(in the rows, 128 means zero)
Here are made-up elements, facts about them, and rows of numbers that follow some of those facts. Name the element behind each unnamed row.

Named rows:
pesker: [ 96 124 156 185 101 129 134  99 125 151 149 132 115 158 102 113  81 118
 110  91 151 147 138  81 129 117]
plaler: [134 114 144 114 152 124 132 146 151 123  98 120  86  90  71 139 139 144
 120 213 167  82 146 186 122 170]
gunuk: [131 127 119 147 110 132 132 120 102 108 133 148 145 121 159 115 130 132
 131 109 126 129 129 118 129 131]
neve: [137 122 119 101 129 133 127 128 111 113 129 143 141 134 163 134 130 127
 114  94 128 123 126 119 142 143]
pepluk: [136 130 126 120 126 124 132 128 115  97 111 155 141 148 165 139 144 139
 135  86 129 128 130  93 127 138]
skadri: [113 137 119  95 139 148 120 150 141 182 152  81 116 135 128 123 123 109
 107 146 129 157 105 123 144  93]
nidu: [109 145 132 125 130 150 125 147 143 188 146  87 118 146 113 120 123 114
 125 163 131 153 111 111 130  84]
pasko: [108  99 103  19 149 108 109 121 150 133 138 114 110 142 159 142 100 105
  30   9 132 167 113 102 184 153]
toder: [136 133 131 118 129 128 127 130 122 104 105 161 147 155 159 138 152 141
 127  96 124 125 134  92 131 130]
griflik: [108 107 144 116 152  99 125 134 177 147  91  90  71  99  22 144 122 135
 127 197 145 117 131 168 121 147]
muken: [137 146 123 118 129 167 134 160 105 157 150 110 133 125 163 120 141 123
 142 171 140 125 113 131 128 111]
truskin: [135 126 130 113 126 129 133 131 103 103 106 156 144 151 159 142 143 141
 142  82 124 126 125  91 131 142]
plutom: [ 96 126 166 182 104 136 132  99 131 159 148 143 117 170  97 110  83 120
  97 100 156 140 145  81 135 112]
dige: [110  96 103  51 138 112 120 117 128 141 148  97 107 124 141 143  84 100
  73  28 125 164 102 115 168 155]
ziklil: [159 157 153 110 151 125 118 134 129 103 175 161 110 138 172 122  99 155
 140  72 128 145 120 162 124 153]
melu: [138 130 124 121 125 132 131 130 111 110 123 147 144 135 155 134 138 133
 133 108 124 121 128 116 130 135]
gakli: [111 144 120 130 129 140 126 148 140 178 146  76 117 133 114 124 124 112
 146 156 118 165 101 115 123  85]

There are 4 kinds of fact about the elements: draplel, dritrukam, kupo, zolistil.
metrin draplel trusker; metrin draplel sibun; metrin draplel fosku; nidu draplel plonuga; nidu draplel toder; nidu draplel nuklan; fliplon draplel pepluk; gakli draplel bruskefes
gakli draplel trider; stutrun draplel trusker; stutrun draplel zanur; stutrun draplel ziklil; retrine draplel trusker; retrine draplel melu; retrine draplel duman; retrine draplel setrur
sebrum draplel duben; sebrum draplel vubratin; sebrum draplel skefles; trege draplel disan; trege draplel flefir; trege draplel klobol; trege draplel fludo; skoskes draplel fonem
skoskes draplel fakliple; sipa draplel vezos; sipa draplel vogem; trisem draplel drulugri; trisem draplel skeklus; grutrura draplel vezos; grutrura draplel fosku; grutrura draplel puluk
drusir draplel veku; drusir draplel muken; pleda draplel broklen; pleda draplel zuplatem; pleda draplel trider; plutom draplel skefles; dreplun draplel flefir; dreplun draplel droduze
dreplun draplel drodun; dreplun draplel puluk; dreplun draplel fotas; mustam draplel goto; fista draplel brakleda; fista draplel skogrir; fista draplel bromak; labranis draplel zozifol
labranis draplel lizos; vesik draplel duben; vesik draplel vubratin; vesik draplel nuklan; zasi draplel gutre; zasi draplel tulis; zasi draplel duman; truklas draplel flefir
truklas draplel fonem; truklas draplel trugur; rakler draplel klonan; rakler draplel fludo; sotes draplel disan; sotes draplel drulugri; sotes draplel togralin; tuneska draplel naklas
tuneska draplel veku; tuneska draplel ristu; tuneska draplel livu; tuneska draplel toflol; tuneska draplel bromak; tostuk draplel bebros; klisi draplel tuva; klisi draplel sibun
bragrir draplel storam; bragrir draplel viklir; trofus draplel zostamus; trofus draplel flidri; pesker draplel vubratin; tozil draplel muskasor; tozil draplel ziklil; tozil draplel lufas
pasko draplel zanur; skadri draplel neve; skadri draplel bregal; plinis draplel guva; plinis draplel neflak; fletin draplel zanur; fletin draplel pligol; griflik draplel lazum
griflik draplel fotas; bobre draplel viklir; kure draplel zimak; vido draplel vogem; seklik draplel musiplok; seklik draplel siklolos; grezak draplel vunom; grezak draplel dasem
studulam draplel muskasor; tubrek draplel flupak; tubrek draplel tulis; plekar draplel togralin; plekar draplel butigri; migim draplel musiplok; migim draplel gutre; migim draplel regrek
migim draplel bebros; skoplus draplel tebro; dige draplel neve; dige draplel zanur; dige draplel geda; mezotrel draplel zostamus; mezotrel draplel goto; tripitrol draplel duben
tripitrol draplel skefles; drusol draplel bruskefes; skede draplel storam; skede draplel toder; mustige draplel brakleda; mustige draplel plikli; trobem draplel gruler; pabon draplel trono
pabon draplel fosku; segrus draplel tiske; fakliple dritrukam 492; regrek dritrukam 492; muskasor dritrukam 74; metrin dritrukam 21; droduze dritrukam 492; zostamus dritrukam 492
nidu dritrukam 74; trider dritrukam 159; fliplon dritrukam 514; veku dritrukam 21; gakli dritrukam 74; melu dritrukam 21; neflak dritrukam 492; trata dritrukam 514
zozifol dritrukam 514; fosku dritrukam 159; bromak dritrukam 492; drobro dritrukam 21; sebrum dritrukam 21; vutum dritrukam 514; gruler dritrukam 159; guva dritrukam 74
sabol dritrukam 21; truskin dritrukam 514; skoskes dritrukam 159; sipa dritrukam 74; fludin dritrukam 514; fludo dritrukam 159; toflol dritrukam 492; ristu dritrukam 74
lufas dritrukam 514; gutre dritrukam 492; drulugri dritrukam 74; drusir dritrukam 159; pleda dritrukam 492; muzus dritrukam 514; skogrir dritrukam 159; dreplun dritrukam 21
mustam dritrukam 159; storam dritrukam 74; fista dritrukam 21; flupak dritrukam 492; tulis dritrukam 21; flefir dritrukam 514; fonem dritrukam 514; stedo dritrukam 492
flefa dritrukam 74; lizos dritrukam 514; labranis dritrukam 74; nutam dritrukam 159; duman dritrukam 74; siklolos dritrukam 514; truklas dritrukam 159; skeklus dritrukam 21
fotas dritrukam 74; klobol dritrukam 492; zimak dritrukam 159; rakler dritrukam 74; tredak dritrukam 74; puluk dritrukam 74; sotes dritrukam 74; tuneska dritrukam 514
tostuk dritrukam 74; zuplatem dritrukam 492; pligol dritrukam 514; bebros dritrukam 21; bragrir dritrukam 492; plepel dritrukam 159; butigri dritrukam 514; trofus dritrukam 21
plekom dritrukam 492; lazum dritrukam 492; toder dritrukam 514; tozil dritrukam 74; pasko dritrukam 514; gider dritrukam 159; skadri dritrukam 74; drodun dritrukam 159
sibun dritrukam 514; plinis dritrukam 74; fletin dritrukam 492; griflik dritrukam 492; druflu dritrukam 159; bobre dritrukam 514; kure dritrukam 514; kidran dritrukam 514
muken dritrukam 74; goto dritrukam 159; vido dritrukam 492; trugur dritrukam 159; grobru dritrukam 514; klonan dritrukam 21; fluzagron dritrukam 21; valifon dritrukam 514
seklik dritrukam 74; ziklil dritrukam 21; pepluk dritrukam 514; plaler dritrukam 492; viklir dritrukam 492; musiplok dritrukam 492; grezak dritrukam 492; setrur dritrukam 514
studulam dritrukam 492; tubrek dritrukam 159; vadin dritrukam 74; bregal dritrukam 492; plekar dritrukam 159; livu dritrukam 492; migim dritrukam 159; togralin dritrukam 21
zanur dritrukam 74; vunom dritrukam 514; skoplus dritrukam 21; vakik dritrukam 514; dige dritrukam 21; mezotrel dritrukam 492; tripitrol dritrukam 159; neve dritrukam 21
trofu dritrukam 159; skede dritrukam 492; mustige dritrukam 74; trusker dritrukam 21; trobem dritrukam 21; trono dritrukam 21; pabon dritrukam 21; segrus dritrukam 159
broklen dritrukam 21; fakliple kupo disan; regrek kupo tiske; muskasor kupo vezos; metrin kupo skefles; droduze kupo vezos; zostamus kupo bruskefes; nidu kupo klisi
trider kupo flidri; fliplon kupo disan; veku kupo dasem; gakli kupo riplu; melu kupo vezos; neflak kupo vesik; trata kupo duben; zozifol kupo tiske
fosku kupo gunuk; bromak kupo gegre; drobro kupo skefles; sebrum kupo dasem; vutum kupo pleplol; gruler kupo stevuflok; guva kupo tuva; sabol kupo zasi
truskin kupo feni; skoskes kupo vesik; sipa kupo feni; fludin kupo flustedruk; fludo kupo tebro; toflol kupo naklas; ristu kupo pesker; lufas kupo grutrura
gutre kupo disan; drulugri kupo vogem; drusir kupo retrine; pleda kupo nuklan; muzus kupo retrine; skogrir kupo retrine; dreplun kupo skefles; mustam kupo stutrun
storam kupo retrine; fista kupo brakleda; flupak kupo brakleda; tulis kupo skozer; flefir kupo stevuflok; fonem kupo nosker; stedo kupo klisi; flefa kupo vubratin
lizos kupo skefles; labranis kupo retrine; nutam kupo pesker; duman kupo dasem; siklolos kupo grutrura; truklas kupo pesker; skeklus kupo retrine; fotas kupo vogem
klobol kupo zasi; zimak kupo pleplol; rakler kupo stevuflok; tredak kupo skefles; puluk kupo pleplol; sotes kupo reski; tuneska kupo reski; tostuk kupo skozer
zuplatem kupo stevuflok; pligol kupo dasem; bebros kupo disan; bragrir kupo trege; plepel kupo retrine; butigri kupo kiro; trofus kupo nuklan; plekom kupo plonuga
lazum kupo naklas; toder kupo duben; tozil kupo grapu; pasko kupo nosker; gider kupo riplu; skadri kupo duben; drodun kupo vubratin; sibun kupo plikli
plinis kupo nosker; fletin kupo brakleda; griflik kupo disan; druflu kupo trege; bobre kupo pleplol; kure kupo gunuk; kidran kupo disan; muken kupo plutom
goto kupo feni; vido kupo trisem; trugur kupo riplu; grobru kupo skefles; klonan kupo plikli; fluzagron kupo tuva; valifon kupo plikli; seklik kupo feni
ziklil kupo dasem; pepluk kupo grutrura; plaler kupo stutrun; viklir kupo stutrun; musiplok kupo geda; grezak kupo tuva; setrur kupo geda; studulam kupo drusol
tubrek kupo pleplol; vadin kupo riplu; bregal kupo skefles; plekar kupo reski; livu kupo pesker; migim kupo drusol; togralin kupo tebro; zanur kupo skefles
vunom kupo trisem; skoplus kupo dasem; vakik kupo riplu; dige kupo feni; mezotrel kupo klofas; tripitrol kupo vogem; neve kupo vezos; trofu kupo brakleda
skede kupo bruskefes; mustige kupo grapu; trusker kupo naklas; trobem kupo zasi; trono kupo drusol; pabon kupo feni; segrus kupo tiske; broklen kupo dasem
metrin zolistil drusol; droduze zolistil drusol; nidu zolistil tiske; trider zolistil dasem; veku zolistil skozer; zozifol zolistil labranis; drobro zolistil gegre; vutum zolistil plekom
fludin zolistil plonuga; ristu zolistil klofas; gutre zolistil duben; drulugri zolistil feni; pleda zolistil ziklil; muzus zolistil vido; mustam zolistil gegre; fista zolistil trusker
flupak zolistil tuva; tulis zolistil butigri; fonem zolistil tostuk; stedo zolistil stevuflok; flefa zolistil trisem; nutam zolistil labranis; siklolos zolistil gunuk; klobol zolistil tuva
pligol zolistil skozer; plekom zolistil trege; toder zolistil disan; pasko zolistil skoskes; skadri zolistil bromak; plinis zolistil skoskes; fletin zolistil grapu; griflik zolistil pesker
bobre zolistil duben; kure zolistil vadin; kidran zolistil tripitrol; goto zolistil feni; trugur zolistil trusker; grobru zolistil vido; klonan zolistil brakleda; valifon zolistil tuva
seklik zolistil trata; ziklil zolistil puluk; plaler zolistil flidri; viklir zolistil duben; musiplok zolistil grutrura; studulam zolistil skozer; vadin zolistil tebro; livu zolistil plonuga
migim zolistil bruskefes; togralin zolistil reski; vunom zolistil lufas; skoplus zolistil grutrura; vakik zolistil kiro; trofu zolistil plonuga; trusker zolistil ziklil; trobem zolistil fludin
segrus zolistil dige

Name these rows:
No name comes twice in this set of rows, the named rows included.
[105 123 118 161 111 106 125 108 136 126 131 117 127 127 116 116 114 121
 130  93 109 165 121 104 124 107] -> trisem
[108 113 141 138 146  93 128 130 182 142 102  85  63  92  30 139 114 130
 132 190 154 125 137 168 110 149] -> skede
[104 123 112 166 107 103 126 108 136 125 133 112 124 123 113 118 111 121
 138  90 106 170 117 101 120 108] -> drusol
[121 129 162 171 106 153 138 112 100 134 143 167 137 158 137 111 109 133
 106 118 161 111 149  99 134 130] -> vubratin
[113 133 130 117 128 110 118 117 156 118 110 135 139 157 102 144 143 125
 119  85 113 164 117  64 125 106] -> bobre
[125 131 157 182  94 161 144 106  87 122 162 165 140 141 132 115 100 121
 115 111 181 118 137  78 123 144] -> duben
[136 127 133 102 130 130 128 133 111 106 101 161 148 156 156 143 151 145
 131  91 121 122 126  93 138 136] -> kidran
[104 122 109 164 107 100 124 107 139 125 130 110 125 121 112 118 112 120
 139  92 102 173 117 103 119 107] -> grutrura
[131 123 119 121 120 135 126 124 107 113 134 150 147 124 162 114 133 131
 108 104 126 126 129 129 142 134] -> geda
[109 110 140 130 148  97 128 131 175 140 104  87  64  90  35 140 112 129
 124 186 157 121 136 171 115 155] -> grezak
[135 143 120 110 131 164 133 161 107 159 150 105 132 125 160 121 139 121
 139 166 140 129 109 132 130 111] -> muskasor
[136 132 125 126 125 119 130 129 118  97 107 154 142 147 161 138 147 139
 142  87 123 133 128  92 124 133] -> flefir

The same elements again, as new rows of numbers:
Some elements and their rows:
pleplol: [104 142 115 116 139 138 110 133 149 114 135 176 128  82 125 141 122 131
 166 115 124 110 134 119 121 136 155]
flefa: [130 142 120 127 127 134 149 140 139 101 141 148 169 102 177 133 106 121
 133 124 119 134 159 145 163  92 144]
geda: [106 147 104 117 123 164 104 162 137 130 136 179 106  87 115 136 133 130
 154  95 134 106 147 122 121 114 155]
grutrura: [109 121 111  96 138 115 105  97 170  97 105 184 140  68 127 154 121 159
 174 133 134 109 118  98 123 159 130]
sotes: [135 129 124 110 129 113 148 106 156  90 122 151 182  91 183 149 102 142
 142 143 127 142 147 127 167 113 131]
mustige: [136 133 121 121 132 104 144 113 155  70 128 155 187 102 184 136 102 119
 147 145 113 131 141 128 152 113 122]
vogem: [106 145 104 116 126 162 103 160 138 129 135 179 107  86 117 137 131 131
 156  96 134 108 146 123 121 115 156]
plonuga: [173 155 106  72 111 155  90 161 132  75 172 178  96  91  69 161 177 143
 177  75 110 144 194  42 121 149  85]
pasko: [116 165 142 147 165 103 148  85 133 161 125 115 126  95 112 145 125 141
 149 169 100 120 110 135 128 171 153]
skadri: [129 133 131 119 142 114 156 109 152  96 135 141 184  88 187 145  98 138
 141 144 115 143 153 140 173 111 151]
toflol: [132 102 129 129 113 143 116 166 107 110 137 110 128 178 139 107 127 101
 102 103 144 138 133 144 124 102 105]
fakliple: [137 105 130 117 116 147 122 167 107 133 134 106 122 168 149 129 127 118
 104 105 169 159 133 147 138 112 111]
duman: [160 141 105 122  86 168 126 148  97  75 118 145 160  94 143 146 132 134
 101 117 141 104 170 146 143  60 152]
gutre: [115 110 135 167 124 144 119 166  98 135 153 108 122 195 163 104 128 125
 108 128 196 138 185 161 174 140 154]
muzus: [ 95 173 148 131 133 148 156 114 135 186 134 112 128 110 102  98 128 137
 134 166  84  84 143 129 105 151 125]
vadin: [135 141 112 117 116 132 139 139 141  94 125 157 170 102 176 140 109 123
 134 127 137 134 151 136 157 100 120]
flupak: [117 102 136 140 127 153 128 164 100 138 144  98 127 170 147 108 119 122
  97 110 154 143 151 164 154 107 144]

Name these rows:
No name comes twice in this set of rows, the named rows included.
[133 165 115 137 126 120 123 113 130 152 102 140 109 109  96 143 146 135
 143 153 133 105 106 114 103 160 103] -> trata
[113 147  96 108 117 160  95 167 141 126 122 187 103  90 119 147 135 129
 160  96 158 112 137 116 114 124 130] -> disan
[113 127  99  58 135 144 108 135 161 114  96 175 136  42 110 166 109 126
 154  89  95 124  59 117  82 100  97] -> skozer
[147 159  99 137 107 150 134 112 115 251  86 126  73 105  62 163 120 189
 124  89 149 127 150 109 168 108 149] -> lizos
[120 141  91 130 126 147  94 140 149 137 119 176 102 108  96 133 102 128
 166  81 113 101 155 115 138  95 154] -> skefles
[138 137 125 108 135 107 149 112 155  93 124 151 182  92 194 159 101 136
 148 147 138 153 143 131 166 123 127] -> sipa
[130 151 110 129 113 162 141 172 126 118 144 151 150 108 168 131 114 118
 124 105 134 134 170 154 162  73 145] -> drulugri
[186 138 166 127 174  85 142  94 124  67 200  59 125 166 107 128 157 105
 148 158  41 179 161 100 139 176  89] -> trobem
[130 179 125 144 141 117 132 122 123 163 121 131 108 111 109 149 138 121
 146 152 132 121 107 130 110 164 122] -> truskin
[112 138 101 104 127 131  98 135 154 104 112 189 126  83 126 152 126 135
 170 116 151 111 121 106 113 148 119] -> feni

Now the same elements, written a new way:
Known rows:
fletin: [143 203 166 121 172 105 215 119 167  67 176  84  72 112 134 181 115  95
  92 156 131 159 103 131  92 102 122 156  80 169]
zostamus: [143 119 124 115 155 106 151 150 128 120 152 102  95 151 103 150 158 142
 140 128 109 147 104 122 117 161 128 126 114 101]
sebrum: [157 126 105 101 177 203 140 138  31 179  99  96  80 122 146 107   5 112
 151 149 138 137 117 157 135 101 227 125 122 157]
nidu: [ 98 133 104 123  91 182  79 108 136 153  85 191 182  79 169  93 109 105
 144 128 153 119 153 130 141  90 150 141 146 180]
stedo: [143 113 139 119 156 106 156 149 124 104 140  98  98 161 108 162 154 143
 137 138 107 140 104 129 115 148 133 115 118 110]
fonem: [133 122 128 154 138 101 128 129 123 123 136 106 109 157 117 132 126 139
 118 132 121 110 115 125 121 133 108 114 130 101]
tubrek: [124 143 107 132 135 132 121 126 134 142 133 140 122 116 131 110 128 118
 131 132 129 133 130 124 127 134 126 142 123 128]
vakik: [135 119 135 152 136 104 133 128 122 115 134 103 111 156 115 134 119 138
 112 134 121 106 113 127 121 130 111 110 131 104]
zuplatem: [146 111 138 112 150 107 157 149 125 108 149  97  99 152 100 155 151 144
 133 129 108 145 104 126 119 157 132 118 117 102]
zozifol: [135 118 136 153 135 103 132 128 121 117 133 103 111 158 116 137 121 138
 114 133 120 106 115 127 121 131 111 110 131 103]
druflu: [131 115 140 126 114 130 128 127 125 120 126 129 138 127 119 126 127 129
 121 123 127 126 135 127 136 132 127 118 135 123]
fluzagron: [137 119 145 126 120 128 133 130 119 119 124 131 133 133 117 119 134 124
 121 130 120 133 149 132 143 137 130 119 133 121]
melu: [138 121 146 125 118 127 134 129 121 115 125 131 133 132 117 121 134 124
 120 131 122 133 149 131 143 137 127 120 133 122]
naklas: [132 117 145 120 119 125 133 129 124 124 131 118 142 130 119 139 133 145
 127 114 127 121 123 131 130 132 124 122 135 117]
plonuga: [132 114 139 105 123 114 118 130 126 121 121 110 141 133 118 136 128 159
 131 138 152 124 128 140 138 125 119 133 118 114]
bruskefes: [126 128 124 123 129 123 124 131 130 141 133 126 135 127 125 132 144 141
 137 115 128 125 123 127 127 138 118 134 131 114]
brakleda: [130 120 138 120 123 124 130 129 127 130 131 121 138 128 122 136 136 144
 129 117 127 123 123 130 128 133 121 126 134 116]

Rows to name:
No name comes twice in this set of rows, the named rows included.
[141 116 131 122 158 105 152 151 127 109 139 102  96 163 110 161 157 141
 141 135 107 141 103 128 114 148 130 118 116 110] -> musiplok
[144 107 137 103 154  92 139 152 128  94 127  90 102 165 102 161 152 161
 137 164 135 141 107 136 126 141 126 125  97 106] -> livu
[127 146 107 158 156 106 128 126 127 137 138 110  94 147 130 126 119 128
 122 138 123 115 111 124 113 127 111 131 119 112] -> kure
[137 206 167 128 138 130 188 100 160  79 156 122 111  84 139 131  98  79
  80 153 139 150 147 135 119  98 121 158 101 175] -> dige
[ 98 149 126 125  84 171  96 101 153 129  96 188 186  71 168 106 111  95
 123 131 157 122 158 129 138  82 135 145 141 191] -> skadri
[ 98 152 118 119  83 174  95 101 154 141 107 191 185  62 163  95 112  94
 123 123 160 130 160 122 141  93 133 152 137 183] -> tozil
[121 116 141 146 123 128 122 130 112 113 126 136 138 130 125 129 149 128
 131 139 125 109 135 127 124 119 130 107 133 129] -> trugur
[135 116 140 116 128 137 132 129 112 134 126 112 133 129 123 135 114 146
 132 117 128 121 119 138 128 128 142 122 134 122] -> nuklan
[135 127 127 148 135 102 134 127 125 126 149 104 110 145 113 126 122 135
 111 126 124 116 117 120 122 140 107 120 124  98] -> sibun
[135 113 131 131 138  85 112 129 126 107 119  91 114 163 112 135 115 161
 115 168 158 111 120 139 134 121 102 126 103  98] -> fludin

The same elements again, as new rows of numbers:
Some elements and their rows:
trusker: [ 99 113  47  65  84 100 221 138 159 147  84  78 120 137]
stutrun: [117  82 120  98 142  83 144 140 172 124  86 110 132 139]
plaler: [147 117 107 127 122 137 159 126 176 124  82 112 124 160]
dreplun: [137  86 133 113 126 112 187  91 165 106  84  62  82 150]
flefir: [167 133 140 101 103  95 156  86 171 162  90 154 112 138]
stevuflok: [139 134 118 107 125  90 146 134 199 118  88 118 118 140]
skefles: [148 169 110 115 123 112 151 116 180 104  96 116 137 130]
truklas: [124  89 120 131 125 128 176  98 190 108  68 140  98 224]
drodun: [131 113 121 115 113 132 197  92 194 123  77 143 117 224]
zasi: [122  87 119 105 141  88 141 144 172 122  83 112 133 137]
sabol: [152 120  99 118 122 127 174 128 186 127  79  63 110 147]
duman: [115 103 116 119  92 118 166 151 183 145 119  94 150 175]
muken: [132 134 109 139  96 145 153 141 203 118 104 102 128 146]
klonan: [160 118 111 102 122 143 191 101 180 145  94  79  97 151]
lazum: [142 117 123 111 108 125 180 104 187 137  91 116 112 169]
reski: [140 133 119 111 126  94 144 132 200 119  86 120 121 143]
gunuk: [141 133 115 111 128  93 145 135 200 117  85 117 119 138]

Name these rows:
No name comes twice in this set of rows, the named rows included.
[175 152  90 121 123 147 172 141 174 142 103  65 118 162] -> veku
[157 122 121 134 120  93 116 129 163 137  67 136 118 130] -> fliplon
[162 127 120 112 117 101 132 128 152 154  77 139 151 129] -> siklolos
[126 115 103 131 119 144 179 118 206 107  50 138 134 199] -> plepel
[145 127 131 110 106  69 141 129 172 153  69 132 146 138] -> lufas
[135 140  96 138 114 152 179 120 211 109  55 139 142 194] -> skogrir
[140 134 113 126 131  97 124 141 199 106  80 117 110 136] -> pesker
[ 85 107  80  92  57 115 201 121 182 131 108 127  91 150] -> puluk
[164 139 138 117 103  84 141 101 181 148  79 146 107 136] -> butigri
[160 112  97 122 133 133 160 139 165 134  93  61 103 162] -> skoplus
[134  81 110 107 127 113 179 123 177 132  78  59 104 155] -> pabon

